Below is a small trained network, with its code and all its weights. Each question gives an input and a target symbol and asks what happens when units are switched off, that is, made to give their printed mean instead of their output.

import numpy as np


def w(rows, s, z=0):
    codes = np.array(rows[::2]) - 128.0
    scale = np.full(codes.shape[1], s)
    scale[-1] = z or s
    return codes * scale


def norm(h):
    return h / np.sqrt((h * h).mean(-1, keepdims=True) + 1e-5)


def f(y):
    return np.maximum(y, 0)


def softmax(a):
    e = np.exp(a - a.max(-1, keepdims=True))
    return e / e.sum(-1, keepdims=True)


def log_softmax(a):
    a = a - a.max(-1, keepdims=True)
    return a - np.log(np.exp(a).sum(-1, keepdims=True))


def net(x, mask):
    ids = ['ΓΔΠΣΦΨαβεζηλμξτω'.index(c) for c in x.split()]
    T = len(ids)
    res = E[ids] + P[:T]
    u = 0
    for l in range(2):
        r = norm(res)
        for j in range(2):
            rows = slice(4 * j, 4 * j + 4)
            q, k, v = (r @ M[l][rows].T for M in (Q, K, V))
            z = softmax(np.where(np.tri(T) > 0, q @ k.T / 4**0.5, -1e9)) @ v
            o = O[l][rows]
            res = res + np.where(mask[u + j], z, o[:, -1]) @ o[:, :-1]
        u += 2
        y = f(norm(res) @ A[l][:, :-1].T + A[l][:, -1])
        res = res + np.where(mask[u : u + 4], y, B[l][:, -1]) @ B[l][:, :-1]
        u += 4
    return log_softmax(norm(res)[-1] @ U[:, :-1].T + U[:, -1])


Q, K, V, O, A, B = {}, {}, {}, {}, {}, {}
E = w([
[145,92,145,158,136,126],'Γ',
[98,205,128,142,85,138],'Δ',
[149,113,120,178,153,86],'Π',
[115,130,130,204,128,115],'Σ',
[134,175,147,197,51,98],'Φ',
[158,97,178,189,111,96],'Ψ',
[139,96,135,136,147,57],'α',
[109,90,90,166,126,218],'β',
[91,116,143,185,104,177],'ε',
[74,184,149,104,93,250],'ζ',
[113,68,136,86,138,83],'η',
[247,175,78,87,186,220],'λ',
[136,7,180,91,125,135],'μ',
[97,106,73,93,126,128],'ξ',
[133,131,145,67,110,99],'τ',
[86,127,150,76,178,113],'ω',
],0.012)
P = w([
[109,230,211,143,191,160],'0',
[122,60,117,133,77,89],'1',
[128,71,120,124,69,81],'2',
[137,73,120,127,73,78],'3',
[136,66,123,142,71,77],'4',
[131,72,124,156,70,72],'5',
[147,71,134,142,60,70],'6',
[151,84,144,129,42,71],'7',
[149,85,140,140,46,71],'8',
[155,77,148,143,43,63],'9',
[160,86,143,133,18,66],'10',
[149,82,140,126,3,69],'11',
[163,83,163,133,10,68],'12',
],0.0053)
Q[0] = w([
[158,119,185,196,69,157],'0.h1',
[114,195,164,77,100,37],'0.h1',
[55,148,166,89,181,95],'0.h1',
[172,162,184,160,161,143],'0.h1',
[70,253,65,188,89,62],'0.h2',
[185,137,34,62,115,88],'0.h2',
[254,87,12,204,93,111],'0.h2',
[109,139,143,132,236,118],'0.h2',
],0.011)
K[0] = w([
[178,131,108,102,139,154],'0.h1',
[148,118,102,137,71,87],'0.h1',
[91,74,109,135,83,119],'0.h1',
[135,136,57,152,142,145],'0.h1',
[113,188,84,209,88,110],'0.h2',
[169,159,38,83,152,81],'0.h2',
[251,134,35,161,193,134],'0.h2',
[77,110,150,127,195,120],'0.h2',
],0.015)
V[0] = w([
[135,164,145,110,182,143],'0.h1',
[213,180,125,75,158,126],'0.h1',
[131,191,48,123,143,165],'0.h1',
[254,147,111,148,170,162],'0.h1',
[166,196,100,89,155,186],'0.h2',
[159,180,114,133,157,150],'0.h2',
[113,93,119,88,107,138],'0.h2',
[123,143,62,108,174,86],'0.h2',
],0.0089)
O[0] = w([
[63,131,123,43,117,127,96],'0.h1',
[141,138,145,19,59,70,175],'0.h1',
[155,2,191,94,163,93,76],'0.h1',
[190,170,247,41,113,80,173],'0.h1',
[140,92,59,207,160,12,2],'0.h2',
[111,95,111,146,153,52,67],'0.h2',
[164,151,108,179,103,166,122],'0.h2',
[135,107,193,199,102,116,46],'0.h2',
],0.0058,0.0033)
A[0] = w([
[151,111,193,81,39,84,249],'0.n1',
[244,158,18,43,254,131,35],'0.n2',
[172,92,55,247,112,182,200],'0.n3',
[253,143,92,121,68,87,34],'0.n4',
],0.0078,0.0017)
B[0] = w([
[157,142,64,103,66,131,227],'0.n1',
[230,5,66,90,199,203,146],'0.n2',
[141,51,198,75,61,140,253],'0.n3',
[150,109,255,153,108,118,179],'0.n4',
],0.0089,0.0074)
Q[1] = w([
[251,85,184,149,99,177],'1.h1',
[168,93,68,181,177,147],'1.h1',
[80,189,181,228,254,92],'1.h1',
[134,131,116,54,145,167],'1.h1',
[114,138,103,101,63,115],'1.h2',
[94,113,151,84,73,93],'1.h2',
[132,164,184,110,106,131],'1.h2',
[164,94,103,53,18,194],'1.h2',
],0.015)
K[1] = w([
[99,172,107,207,230,115],'1.h1',
[198,90,51,167,129,144],'1.h1',
[110,16,148,249,36,182],'1.h1',
[101,126,113,88,116,196],'1.h1',
[185,155,132,114,192,114],'1.h2',
[179,122,134,144,187,55],'1.h2',
[126,105,75,112,151,53],'1.h2',
[168,151,49,154,252,150],'1.h2',
],0.014)
V[1] = w([
[133,63,146,226,118,189],'1.h1',
[168,169,200,130,209,94],'1.h1',
[150,131,102,201,72,71],'1.h1',
[111,189,104,145,123,119],'1.h1',
[94,70,61,41,237,149],'1.h2',
[178,188,56,53,35,232],'1.h2',
[11,92,42,116,76,23],'1.h2',
[169,18,128,139,46,51],'1.h2',
],0.012)
O[1] = w([
[91,100,172,90,96,175,2],'1.h1',
[131,94,89,195,61,136,161],'1.h1',
[109,84,124,53,98,97,118],'1.h1',
[125,92,109,118,168,147,206],'1.h1',
[127,174,190,225,183,131,146],'1.h2',
[141,247,89,64,150,121,133],'1.h2',
[139,73,187,119,203,4,128],'1.h2',
[211,117,199,136,50,91,131],'1.h2',
],0.012,0.0093)
A[1] = w([
[34,121,157,7,144,219,2],'1.n1',
[114,47,68,185,138,49,40],'1.n2',
[157,114,2,75,230,189,137],'1.n3',
[16,111,75,91,163,119,200],'1.n4',
],0.015,0.00092)
B[1] = w([
[42,231,140,110,69,6,198],'1.n1',
[94,204,29,93,83,118,199],'1.n2',
[219,36,150,142,133,152,254],'1.n3',
[141,66,224,65,102,179,214],'1.n4',
],0.014,0.0096)
U = w([
[159,167,134,120,183,30,142],'Γ',
[146,165,54,175,160,179,131],'Δ',
[117,53,75,166,132,37,75],'Π',
[143,140,144,146,100,100,35],'Σ',
[68,188,175,119,85,100,158],'Φ',
[112,52,223,166,139,68,45],'Ψ',
[111,58,105,30,88,93,103],'α',
[104,117,103,196,163,91,251],'β',
[128,145,203,59,175,172,179],'ε',
[107,196,88,87,139,193,121],'ζ',
[77,41,96,181,90,187,206],'η',
[228,61,83,124,170,154,147],'λ',
[147,126,60,93,117,205,13],'μ',
[111,150,7,146,90,90,22],'ξ',
[109,116,202,177,111,185,25],'τ',
[130,96,165,176,193,180,222],'ω',
],0.011,0.0022)

Each question gives the input, a string of symbols that net reads in full, and the target symbol t.
The units are the heads (4 rows each of Q, K, V and O) and the neurons (one row each of A and B). Each row of codes is followed by its name. A weight is (code - 128) times the scale printed after its matrix; where a second scale follows, it is the last column's (O, A, B and U).
mask holds one flag per unit, layer by layer, with each layer's heads first. A switched-off unit (its flag False) gives its mean, the last column of its rows in O or B, instead of its output. The means were averaged over made-up inputs and are rounded, as every weight is.
A unit's drop is (log p(t) with every unit on - log p(t) with that unit switched off) / (log p(t) with every unit on - log p(t) with every unit switched off).
The circuit of an input: a set's keep is (log p(t) with only the set's units on - log p(t) with every unit switched off) / (log p(t) with every unit on - log p(t) with every unit switched off). Starting from all 12 units, units are removed one at a time, each time the one whose removal leaves the highest keep (on an exact tie, the one counted first), for as long as the keep stays at least 0.8.
units of the circuit, in order: the units of the circuit, biggest drop first
most important unit: the unit with the biggest drop
top k neurons: the k neurons with the biggest drops, biggest first
heads that matter: for each layer, one digit per head in row order, 1 if its drop is at least 0.15 and else 0, layers parted by /
input Φ Σ Φ Π η Δ, target α: most important unit -> 0.n3
input μ Φ α β Σ ε, target ζ: heads that matter -> 00 / 01
input η ε Φ η, target ε: units of the circuit, in order -> (1.h2, 0.h1, 0.n3, 1.n4)
input μ η α Γ Φ ξ Π μ Φ Φ, target ζ: units of the circuit, in order -> (1.h2, 0.h2, 0.n3)
input λ λ τ Φ β Ψ λ Σ ζ ξ, target ξ: heads that matter -> 11 / 00
input ω μ Σ Φ Φ τ Σ ζ Σ, target β: heads that matter -> 11 / 01
input β α Φ, target τ: units of the circuit, in order -> (0.h1, 1.h2, 0.h2, 1.h1)
input τ Σ ζ μ ξ ξ η Φ Φ Δ, target Γ: units of the circuit, in order -> (1.h2, 0.h1, 0.n3)
input ξ η Φ Σ ξ μ η, target Ψ: units of the circuit, in order -> (1.h2, 0.h2, 0.n3, 0.h1)
input ε Φ Γ Φ ξ, target Φ: units of the circuit, in order -> (1.h1, 1.n1)
input μ Φ ζ, target ζ: top 2 neurons -> (1.n1, 0.n3)
input ε Ψ Φ Φ Φ ω, target Φ: units of the circuit, in order -> (1.h1, 0.h1, 1.n1)
input Σ ε Σ Φ τ Σ Σ τ ε, target η: heads that matter -> 01 / 01
input Δ ξ Φ Φ Φ μ, target Π: top 2 neurons -> (0.n3, 1.n2)
input Σ Φ Φ Φ Σ Δ τ τ, target η: most important unit -> 0.h2
input Φ Φ Σ ζ, target α: top 2 neurons -> (0.n3, 1.n1)
input Σ Σ Φ Φ ε η ζ Φ Π Φ Δ, target η: units of the circuit, in order -> (0.n3, 0.h2, 1.h2, 0.h1)
input Σ μ Φ Δ, target η: top 2 neurons -> (0.n1, 0.n3)
input ζ Σ ε Σ Ψ Π τ, target ω: top 2 neurons -> (0.n3, 0.n1)
input η ξ Φ μ ξ Φ Σ Φ Φ α Φ, target ε: most important unit -> 0.h1
input τ Σ Σ Φ β, target Γ: heads that matter -> 11 / 01
input Γ τ ξ, target Δ: heads that matter -> 11 / 10
input α Ψ Φ τ ζ τ, target λ: heads that matter -> 10 / 11
input Φ β Σ ε, target α: heads that matter -> 01 / 01
input Δ ξ Γ Ψ, target Π: heads that matter -> 11 / 01
input Σ ε Φ ξ Φ ξ τ Φ ξ Σ α, target η: top 2 neurons -> (0.n3, 0.n1)
input Φ Ψ Σ Ψ, target α: heads that matter -> 01 / 01
